Here is a tiny trained network, its code and every weight. The questions are about switching its units off for an input and a target symbol, where a switched-off unit gives its printed mean instead of its output.

import numpy as np


def w(rows, s, z=0):
    codes = np.array(rows[::2]) - 128.0
    scale = np.full(codes.shape[1], s)
    scale[-1] = z or s
    return codes * scale


def norm(h):
    return h / np.sqrt((h * h).mean(-1, keepdims=True) + 1e-5)


def f(y):
    return y / 2 * (1 + np.tanh(0.7978845608 * (y + 0.044715 * y**3)))


def softmax(a):
    e = np.exp(a - a.max(-1, keepdims=True))
    return e / e.sum(-1, keepdims=True)


def log_softmax(a):
    a = a - a.max(-1, keepdims=True)
    return a - np.log(np.exp(a).sum(-1, keepdims=True))


def net(x, mask):
    ids = ['βδεζθλμπσφ'.index(c) for c in x.split()]
    T = len(ids)
    res = E[ids] + P[:T]
    u = 0
    for l in range(2):
        q, k, v = (norm(res) @ M[l].T for M in (Q, K, V))
        z = softmax(np.where(np.tri(T) > 0, q @ k.T / 2**0.5, -1e9)) @ v
        res = res + np.where(mask[u], z, O[l][:, -1]) @ O[l][:, :-1]
        u += 1
        y = f(norm(res) @ A[l][:, :-1].T + A[l][:, -1])
        res = res + np.where(mask[u : u + 4], y, B[l][:, -1]) @ B[l][:, :-1]
        u += 4
    return log_softmax(norm(res)[-1] @ U[:, :-1].T + U[:, -1])


Q, K, V, O, A, B = {}, {}, {}, {}, {}, {}
E = w([
[105,122,130,142,111,111],'β',
[175,102,254,140,139,126],'δ',
[117,148,131,103,117,133],'ε',
[110,134,116,107,131,123],'ζ',
[105,152,146,128,107,123],'θ',
[114,145,134,115,123,103],'λ',
[79,137,152,148,122,126],'μ',
[127,146,121,139,159,146],'π',
[161,143,132,150,144,94],'σ',
[174,137,144,132,105,136],'φ',
],0.0093)
P = w([
[54,148,6,181,57,156],'0',
[87,193,41,142,79,162],'1',
[95,187,62,134,94,164],'2',
[99,168,85,125,98,159],'3',
[107,166,105,115,104,160],'4',
[117,158,123,110,110,161],'5',
[128,149,141,106,117,164],'6',
[136,143,158,104,123,165],'7',
[146,133,173,107,131,166],'8',
[158,121,190,112,135,164],'9',
[160,119,198,108,141,166],'10',
[154,117,199,113,137,158],'11',
],0.0022)
Q[0] = w([
[254,46,67,152,247,107],'L0H0',
[218,31,22,196,203,237],'L0H0',
],0.0053)
K[0] = w([
[118,185,53,188,47,150],'L0H0',
[79,198,1,119,47,96],'L0H0',
],0.0067)
V[0] = w([
[116,63,62,192,168,170],'L0H0',
[148,155,121,255,243,228],'L0H0',
],0.0028)
O[0] = w([
[183,67,73,204,98,169,6],'L0H0',
[189,200,152,251,248,236,101],'L0H0',
],0.0025,0.0017)
A[0] = w([
[30,127,211,82,77,233,7],'L0N0',
[5,242,51,112,234,162,193],'L0N1',
[80,110,193,253,13,34,233],'L0N2',
[158,176,22,74,142,70,74],'L0N3',
],0.0019,0.0022)
B[0] = w([
[67,149,114,249,97,53,125],'L0N0',
[252,101,136,98,188,179,248],'L0N1',
[145,180,133,39,219,155,252],'L0N2',
[61,179,212,212,128,58,113],'L0N3',
],0.0032,0.0021)
Q[1] = w([
[92,2,14,241,26,51],'L1H0',
[99,62,110,202,146,186],'L1H0',
],0.0074)
K[1] = w([
[63,198,2,139,106,145],'L1H0',
[148,198,2,122,134,109],'L1H0',
],0.0079)
V[1] = w([
[192,130,115,179,135,3],'L1H0',
[200,114,130,95,34,166],'L1H0',
],0.0042)
O[1] = w([
[157,254,70,100,146,94,36],'L1H0',
[146,96,84,203,102,89,253],'L1H0',
],0.0092,0.00055)
A[1] = w([
[145,65,42,81,148,151,29],'L1N0',
[100,8,54,186,81,195,26],'L1N1',
[255,100,4,191,136,102,93],'L1N2',
[119,144,172,77,25,141,253],'L1N3',
],0.0039,0.0018)
B[1] = w([
[118,168,173,5,41,124,90],'L1N0',
[212,253,151,164,172,112,130],'L1N1',
[39,79,54,177,160,45,142],'L1N2',
[144,102,62,136,116,94,255],'L1N3',
],0.0038,0.0024)
U = w([
[74,216,144,191,33,132,2],'β',
[142,56,38,142,222,162,28],'δ',
[209,73,99,156,50,119,40],'ε',
[208,94,67,81,58,174,50],'ζ',
[51,81,163,164,60,159,139],'θ',
[59,90,122,14,76,38,175],'λ',
[30,53,168,119,178,164,100],'μ',
[241,106,196,164,186,249,156],'π',
[211,231,105,82,216,87,202],'σ',
[146,90,70,255,127,17,208],'φ',
],0.0092,0.0039)

Each question gives the input, a string of symbols that net reads in full, and the target symbol t.
The units are the heads (2 rows each of Q, K, V and O) and the neurons (one row each of A and B). Each row of codes is followed by its name. A weight is (code - 128) times the scale printed after its matrix; where a second scale follows, it is the last column's (O, A, B and U).
mask holds one flag per unit, layer by layer, with each layer's heads first. A switched-off unit (its flag False) gives its mean, the last column of its rows in O or B, instead of its output. The means were averaged over made-up inputs and are rounded, as every weight is.
A unit's drop is (log p(t) with every unit on - log p(t) with that unit switched off) / (log p(t) with every unit on - log p(t) with every unit switched off).
The circuit of an input: a set's keep is (log p(t) with only the set's units on - log p(t) with every unit switched off) / (log p(t) with every unit on - log p(t) with every unit switched off). Starting from all 10 units, units are removed one at a time, each time the one whose removal leaves the highest keep (on an exact tie, the one counted first), for as long as the keep stays at least 0.8.
circuit, biggest first: the units of the circuit, biggest drop first
unit that matters most: the unit with the biggest drop
k most important neurons: the k neurons with the biggest drops, biggest first
top k neurons in layer l: the k neurons of layer l with the biggest drops, biggest first
drop of u: that unit's drop, to one decimal
input ζ λ ζ λ δ ε π λ β β θ, target β: circuit, biggest first	L1H0, L0N0
input θ β β μ φ λ ζ, target φ: circuit, biggest first	L1H0
input π ζ μ, target π: circuit, biggest first	L0H0, L0N1, L1N2
input ζ δ β σ β θ φ θ ζ π, target δ: top 3 neurons in layer 1	L1N2, L1N0, L1N3
input θ λ λ π λ θ λ σ θ δ β ε, target ζ: 3 most important neurons	L0N2, L1N2, L1N3
input λ θ λ π, target π: top 2 neurons in layer 0	L0N1, L0N2
input σ ε λ θ, target λ: 3 most important neurons	L1N3, L0N1, L1N1
input ζ β δ θ β, target μ: circuit, biggest first	L0N2, L0H0, L1N1, L1N3
input β θ λ θ δ ζ δ θ λ δ π, target δ: top 2 neurons in layer 1	L1N2, L1N1
input φ μ π ζ, target π: 2 most important neurons	L0N1, L1N1
input λ φ π β β ε μ β μ β, target μ: top 2 neurons in layer 0	L0N2, L0N1
input σ λ β β ζ θ λ π λ λ φ, target φ: circuit, biggest first	L1H0, L1N2
input θ μ λ π λ μ σ φ ζ π, target φ: 2 most important neurons	L1N2, L0N2
input β λ σ ζ ε μ φ λ θ λ β, target λ: unit that matters most	L0H0
input λ σ β, target σ: circuit, biggest first	L0N2, L1H0
input ε σ ε θ, target σ: 2 most important neurons	L0N0, L0N3
input λ λ δ π σ σ λ ε, target ζ: 2 most important neurons	L0N2, L1N3
input σ μ β δ μ σ θ ζ θ σ θ, target β: top 2 neurons in layer 1	L1N3, L1N1
input μ σ ζ, target σ: 2 most important neurons	L0N1, L0N3
input λ λ θ, target λ: circuit, biggest first	L0H0
input θ π π β, target π: circuit, biggest first	L0H0, L1H0
input σ ζ π φ θ λ ε μ φ φ β ζ, target φ: drop of L0N3	0.0
